Below are the code and all the weights of a small trained network. Each question names an input and a class and asks about switching units off, where a switched-off unit gives its printed mean instead of its output.

import numpy as np


def w(rows, s, z=0):
    codes = np.array(rows[::2]) - 128.0
    scale = np.full(codes.shape[1], s)
    scale[-1] = z or s
    return codes * scale


def norm(h):
    return h / np.sqrt((h * h).mean(-1, keepdims=True) + 1e-5)


def f(y):
    return np.maximum(y, 0)


def log_softmax(a):
    a = a - a.max(-1, keepdims=True)
    return a - np.log(np.exp(a).sum(-1, keepdims=True))


def net(x, mask):
    res = np.array(x, float).reshape(1, 5) / 4 @ E
    u = 0
    for l in range(4):
        y = f(norm(res) @ A[l][:, :-1].T + A[l][:, -1])
        res = res + np.where(mask[u : u + 10], y, B[l][:, -1]) @ B[l][:, :-1]
        u += 10
    return log_softmax(norm(res)[-1] @ U[:, :-1].T + U[:, -1])


A, B = {}, {}
E = w([
[88,126,111,90,77,89,179,158,167,118,186],'x0',
[179,86,108,130,127,118,183,185,74,208,114],'x1',
[206,139,107,5,117,69,139,39,152,141,79],'x2',
[149,188,174,161,166,145,150,93,178,208,195],'x3',
[122,129,122,120,131,141,131,135,137,132,121],'x4',
],0.012)
A[0] = w([
[162,99,159,132,198,153,99,133,126,127,51,87],'L0N0',
[89,38,47,124,100,138,100,148,48,108,106,48],'L0N1',
[116,62,90,91,42,90,116,120,110,87,64,88],'L0N2',
[131,86,50,131,99,101,157,189,55,207,65,54],'L0N3',
[81,121,137,95,129,115,63,90,161,42,173,66],'L0N4',
[55,94,135,169,81,169,159,174,59,131,141,154],'L0N5',
[41,159,64,140,118,58,208,97,119,146,159,30],'L0N6',
[154,143,119,142,126,127,233,125,105,188,120,85],'L0N7',
[176,86,143,164,165,184,88,92,90,148,61,2],'L0N8',
[91,132,77,108,22,86,254,144,166,102,153,46],'L0N9',
],0.0089,0.0078)
B[0] = w([
[162,151,188,116,103,105,106,124,85,102,170,198],'L0N0',
[67,210,114,103,145,116,122,179,60,171,102,212],'L0N1',
[100,226,81,62,158,79,133,154,66,127,114,243],'L0N2',
[105,85,183,164,159,88,204,71,97,129,89,235],'L0N3',
[83,103,159,143,162,153,239,90,119,104,78,215],'L0N4',
[119,104,87,168,84,188,128,157,128,115,141,254],'L0N5',
[194,119,255,96,163,148,81,191,173,98,191,163],'L0N6',
[119,79,148,126,141,132,215,102,122,183,95,201],'L0N7',
[174,84,227,67,249,170,85,188,119,114,128,182],'L0N8',
[157,70,211,56,188,112,72,178,136,80,222,224],'L0N9',
],0.0096,0.0065)
A[1] = w([
[161,174,126,141,147,87,105,118,159,179,194,96],'L1N0',
[196,132,153,127,165,166,50,117,111,130,65,97],'L1N1',
[146,183,104,151,170,136,142,108,154,169,168,93],'L1N2',
[135,149,155,154,117,151,131,92,170,191,181,98],'L1N3',
[199,133,3,155,133,105,48,141,185,156,67,6],'L1N4',
[119,122,57,110,108,108,61,143,115,68,82,110],'L1N5',
[158,114,140,114,137,157,159,107,177,190,140,138],'L1N6',
[150,115,110,78,77,106,165,105,140,142,129,118],'L1N7',
[190,165,73,78,112,52,141,86,155,127,118,125],'L1N8',
[74,151,127,124,127,115,81,100,167,86,95,141],'L1N9',
],0.014,0.015)
B[1] = w([
[53,137,126,94,119,109,102,132,116,131,70,186],'L1N0',
[143,143,206,118,199,92,104,149,118,111,190,229],'L1N1',
[45,147,123,95,127,124,152,148,52,120,108,177],'L1N2',
[75,185,113,73,96,122,156,177,89,129,100,218],'L1N3',
[173,107,57,75,183,233,48,213,151,20,2,128],'L1N4',
[70,186,121,120,117,113,124,133,72,161,154,195],'L1N5',
[115,156,67,106,128,80,103,142,64,91,115,251],'L1N6',
[178,117,139,141,149,148,85,138,135,104,122,196],'L1N7',
[117,93,101,164,119,219,78,162,145,121,91,254],'L1N8',
[115,84,115,162,190,93,176,60,122,140,119,223],'L1N9',
],0.014,0.0067)
A[2] = w([
[117,145,104,209,51,198,122,128,142,184,163,96],'L2N0',
[92,92,159,164,169,143,106,131,93,83,174,161],'L2N1',
[237,217,26,158,28,10,18,114,238,141,176,7],'L2N2',
[194,121,104,96,172,149,28,99,129,142,66,113],'L2N3',
[170,76,128,111,83,105,200,146,122,185,130,103],'L2N4',
[168,57,137,116,119,122,179,115,119,215,114,103],'L2N5',
[117,88,126,73,76,103,116,163,185,105,179,108],'L2N6',
[119,152,122,156,127,98,207,30,177,116,153,86],'L2N7',
[147,145,79,222,76,46,78,73,191,136,182,35],'L2N8',
[101,93,118,71,97,133,144,128,169,131,195,119],'L2N9',
],0.014,0.015)
B[2] = w([
[131,105,69,112,105,165,85,164,138,128,76,146],'L2N0',
[171,131,131,92,130,128,115,136,176,143,122,247],'L2N1',
[174,142,174,85,214,84,174,136,190,253,177,128],'L2N2',
[135,102,101,154,92,164,114,174,165,128,161,185],'L2N3',
[133,94,139,142,195,140,169,98,136,181,62,146],'L2N4',
[147,108,98,195,128,99,160,87,117,133,123,149],'L2N5',
[157,155,202,110,179,125,103,158,141,156,153,155],'L2N6',
[127,94,82,105,146,117,152,89,126,138,70,140],'L2N7',
[146,155,126,105,167,120,145,125,107,165,119,128],'L2N8',
[136,147,195,119,160,118,97,129,137,146,133,153],'L2N9',
],0.02,0.015)
A[3] = w([
[130,101,131,137,142,120,144,152,118,174,125,130],'L3N0',
[163,152,175,91,146,111,105,137,121,130,163,104],'L3N1',
[123,154,79,87,120,109,135,136,77,112,167,103],'L3N2',
[129,95,116,164,74,143,94,151,150,126,144,105],'L3N3',
[205,221,58,249,8,57,64,15,46,40,235,6],'L3N4',
[128,97,114,114,116,166,126,158,167,176,111,139],'L3N5',
[162,134,117,199,26,53,56,45,181,76,204,40],'L3N6',
[170,121,154,132,143,136,125,129,92,139,140,140],'L3N7',
[129,130,101,131,118,97,140,142,52,120,116,139],'L3N8',
[98,134,145,126,142,131,151,30,182,98,125,124],'L3N9',
],0.019,0.017)
B[3] = w([
[139,109,109,120,120,114,137,102,161,117,154,193],'L3N0',
[169,116,127,119,122,138,127,139,137,119,169,251],'L3N1',
[108,177,161,101,119,154,118,142,129,162,116,190],'L3N2',
[156,69,99,174,81,188,101,108,149,94,106,171],'L3N3',
[230,9,251,19,231,218,2,239,49,188,20,128],'L3N4',
[137,140,118,149,93,144,108,91,125,66,150,227],'L3N5',
[32,104,70,171,98,177,98,67,48,58,28,128],'L3N6',
[118,134,144,139,144,82,139,123,162,108,161,213],'L3N7',
[93,172,151,129,110,117,127,87,126,168,104,226],'L3N8',
[167,84,121,193,114,87,183,98,117,162,127,173],'L3N9',
],0.019,0.011)
U = w([
[232,126,244,43,196,75,55,201,178,97,236,190],'0',
[17,250,112,30,85,117,73,155,4,194,42,155],'1',
[174,57,32,167,27,233,10,167,192,23,108,1],'2',
[157,29,89,217,168,36,241,12,115,187,48,89],'3',
],0.016,0.0015)

Each question gives the input, the list of numbers given to net, and the class t.
The units are the neurons (one row each of A and B). Each row of codes is followed by its name. A weight is (code - 128) times the scale printed after its matrix; where a second scale follows, it is the last column's (A, B and U).
mask holds one flag per neuron, layer by layer. A switched-off neuron (its flag False) gives its mean, the last column of its row in B, instead of its output. The means were averaged over made-up inputs and are rounded, as every weight is.
A unit's drop is (log p(t) with every unit on - log p(t) with that unit switched off) / (log p(t) with every unit on - log p(t) with every unit switched off).
The circuit of an input: a set's keep is (log p(t) with only the set's units on - log p(t) with every unit switched off) / (log p(t) with every unit on - log p(t) with every unit switched off). Starting from the 12 units with the biggest drops (on a tie, the unit counted first), units are removed one at a time, each time the one whose removal leaves the highest keep (on an exact tie, the one counted first), for as long as the keep stays at least 0.8.
units of the circuit, in order: the units of the circuit, biggest drop first
top k neurons: the k neurons with the biggest drops, biggest first
top k neurons in layer l: the k neurons of layer l with the biggest drops, biggest first
drop of u: that unit's drop, to one decimal
input [2,-1,-3,-2,5], class 2: units of the circuit, in order -> (L0N5)
input [8,2,-5,-8,-3], class 0: top 4 neurons -> (L0N9, L1N6, L2N6, L1N3)
input [4,-2,-8,-8,-1], class 1: top 2 neurons in layer 0 -> (L0N1, L0N2)
input [-2,7,-6,6,5], class 3: units of the circuit, in order -> (L0N7, L2N5)
input [5,4,-7,1,-2], class 2: top 2 neurons -> (L0N5, L2N0)
input [-4,-3,7,7,3], class 1: top 3 neurons in layer 1 -> (L1N2, L1N3, L1N6)
input [-5,-1,7,-6,7], class 2: top 3 neurons -> (L1N8, L2N3, L1N3)
input [-4,-6,0,-5,1], class 3: top 2 neurons -> (L1N9, L0N4)
input [-7,-5,2,8,-6], class 1: top 2 neurons in layer 1 -> (L1N3, L1N2)
input [0,-6,7,-7,2], class 1: top 2 neurons -> (L1N5, L0N2)
input [4,8,-6,0,4], class 3: top 2 neurons -> (L0N3, L2N4)
input [-6,4,-1,-8,-7], class 1: top 2 neurons -> (L0N1, L0N2)
input [7,-7,-8,2,-1], class 2: top 3 neurons -> (L2N0, L1N1, L0N5)
input [-6,7,1,2,-4], class 3: units of the circuit, in order -> (L2N5)
input [-4,-6,8,8,-5], class 1: top 3 neurons -> (L1N2, L1N3, L1N0)
input [4,-8,7,0,7], class 3: top 2 neurons in layer 1 -> (L1N9, L1N6)
input [8,4,-5,-8,-2], class 0: top 2 neurons -> (L0N9, L1N6)
input [-5,-5,-6,0,-7], class 2: top 2 neurons in layer 0 -> (L0N5, L0N9)
input [0,4,-3,3,2], class 3: top 2 neurons -> (L0N7, L1N8)
input [4,-3,1,-5,1], class 1: units of the circuit, in order -> (L0N2)
input [5,-8,1,-6,-8], class 3: top 2 neurons -> (L0N4, L1N9)
input [-5,5,7,-4,6], class 2: top 2 neurons -> (L2N3, L1N8)
input [2,6,-4,5,8], class 3: top 2 neurons -> (L0N7, L2N4)
input [-3,4,5,3,6], class 2: drop of L2N3 -> 1.2
input [6,-7,-1,1,-3], class 3: drop of L1N9 -> 0.3
input [1,1,3,-6,7], class 1: drop of L2N1 -> 0.0
input [5,6,4,-8,-5], class 1: drop of L0N2 -> 2.5
